Group, then class:
[ 26   7 -37 -19  19  16 -25  15  22  18 -19 -16 -25  24  -6   3 -29  31
  18]
P > G
[ 22   4 -10   4  19  11  -4  11  12  19 -10 -24 -21  23   2   3 -36  60
  24]
P > G
[ 29  -1  -3 -16  -6  -5 -11   8  30  51  -3  -5 -17   2 -12   1 -24  27
   6]
P > G
[ 34  15 -16 -17 -11   7  -1  13  21  16 -12   9 -13  32  26 -17 -59  13
  -2]
B > F
[ 45  27 -49 -49  -9   8  -8  14  40 -28 -12  -5 -31  15   7  -6 -53 -24
   2]
B > A
[ 24 -10 -15  -7   8   3  -8  -2  40   6  -5 -10 -17  29 -20  -4 -54   8
  16]
P > U
[  3  27  11  21  29  10 -13   7  14  15 -43 -21 -22  29 -13   5  -4  84
  10]
P > G
[ 26  11 -23  -9 -19  -6 -16  13  16   9  -4  -7 -20  12 -30 -11 -19 -20
 -11]
B > A
[ 25   0  -6 -51 -18  10 -10  10  19   8 -14 -13 -10   7  -5  -9 -77  -9
  13]
B > A
[ 47   0 -36 -62  32  16 -17  -6  21  18 -15   6 -29  17 -25   6 -35  35
  23]
P > G
[ 31   9 -17   1  35   7  -8   0  29   1  -1   9 -24  37  -7  -6 -34  43
  16]
P > U
[ 21  20 -15 -37  13  23 -18  30   8  19  14  -4 -44  29 -11  -4 -33  36
  23]
B > A
[ 10 -17  13 -26   6  20  11   8  15 -11   7  -6 -10  17 -19  -3 -77  24
  -9]
P > G
[ 26   4 -30  18   8  -6   4   4  61  19 -10   2  -2 -89 -14   7 -17 -21
 -28]
P > U
[ 11 -10  -5 -43 -31   5 -11  18   5  11  25 -23 -30 -15 -38   2 -43   4
  -6]
B > A
[ 26   6 -24 -35 -11  18  -8  19   7  13  -5 -13 -31   1   6 -23 -57   3
   4]
B > F
[ 40   4 -34 -31 -11  11  -9  10  33   0  -4 -12 -27  -1  11  -8 -30  20
  -1]
B > A
[ 22 -17  21 -48  12   8   4  23   6  -3   2  -6 -18  14 -15  -5 -59  61
  15]
P > G
[ 29   4 -22 -41 -15   0 -19  19   6  23  -2 -14 -11   9   5 -12 -46 -16
  13]
B > A
[ 23 -13 -14 -33 -10  19  -4   3  10 -22   4 -18 -13  -5 -36 -22 -38   2
   9]
P > G
[ 20   7 -59 -53  -8  22 -16  31  29  22  -6  -2 -38   8  23  -2 -68  26
  16]
B > A
[ 28  19 -18 -19  -4  24  -7  12  44  14  -2 -10  -5  38 -32   0 -50  27
  10]
P > G
[ 22  -3 -22 -29   6   9 -10  27  27  34  -8  -4 -32   9  18 -14 -48 -23
   3]
B > F
[  6   2  -6 -29  31  15   2  22  26   5  -6  -9 -21  14 -21  -3 -63  51
   7]
P > G
[ 24 -16  14 -23  73  34   4   9  22  -6   3  22 -23  61 -31   6 -88  51
   9]
P > U
[ 26   3 -49 -40 -31  13 -22  13  39  33 -11  -9 -33   4  22  -6 -39 -37
  15]
B > F
[ 12  -1 -34 -27  -5   5  -5   5  19  24   3  -1 -10  16  23 -18 -25 -43
 -13]
B > F
[ 25   5  -3 -46   3  16 -14  28  24   0  -6 -10 -31  45 -34   1 -42  63
  25]
P > G
[  1   6 -39   4 -17  -8  -7   5  28  16 -12   6  -8  -2   7  -4   6 -66
   7]
B > A
[  9 -17 -18 -47   0  12  -1  21  -3  -1   6  -4 -24  22   5 -10 -80  22
 -15]
B > F
[ 36  -1 -13 -19 -46  14 -10  10  15  16  -7  -5 -23  20  12  -2 -27  -4
  10]
B > A
[ 26  14  14   5  11  10 -14  14  33   0   1 -10 -30  46  -9  -5 -65  46
   0]
P > U
[  7 -25  14   1   2   3  -2   2  23 -11   3 -22  -6  13 -14  -3 -19  16
   7]
P > U
[ 20  -4  -2 -26 -18  11  -6  17  27  24 -25 -16 -30  30  14 -20 -75 -32
   0]
B > F
[ 17  -3  -8 -18 -22  11 -11  11  13  19  -6 -19 -18  -6   5  -9 -24   4
 -15]
B > F
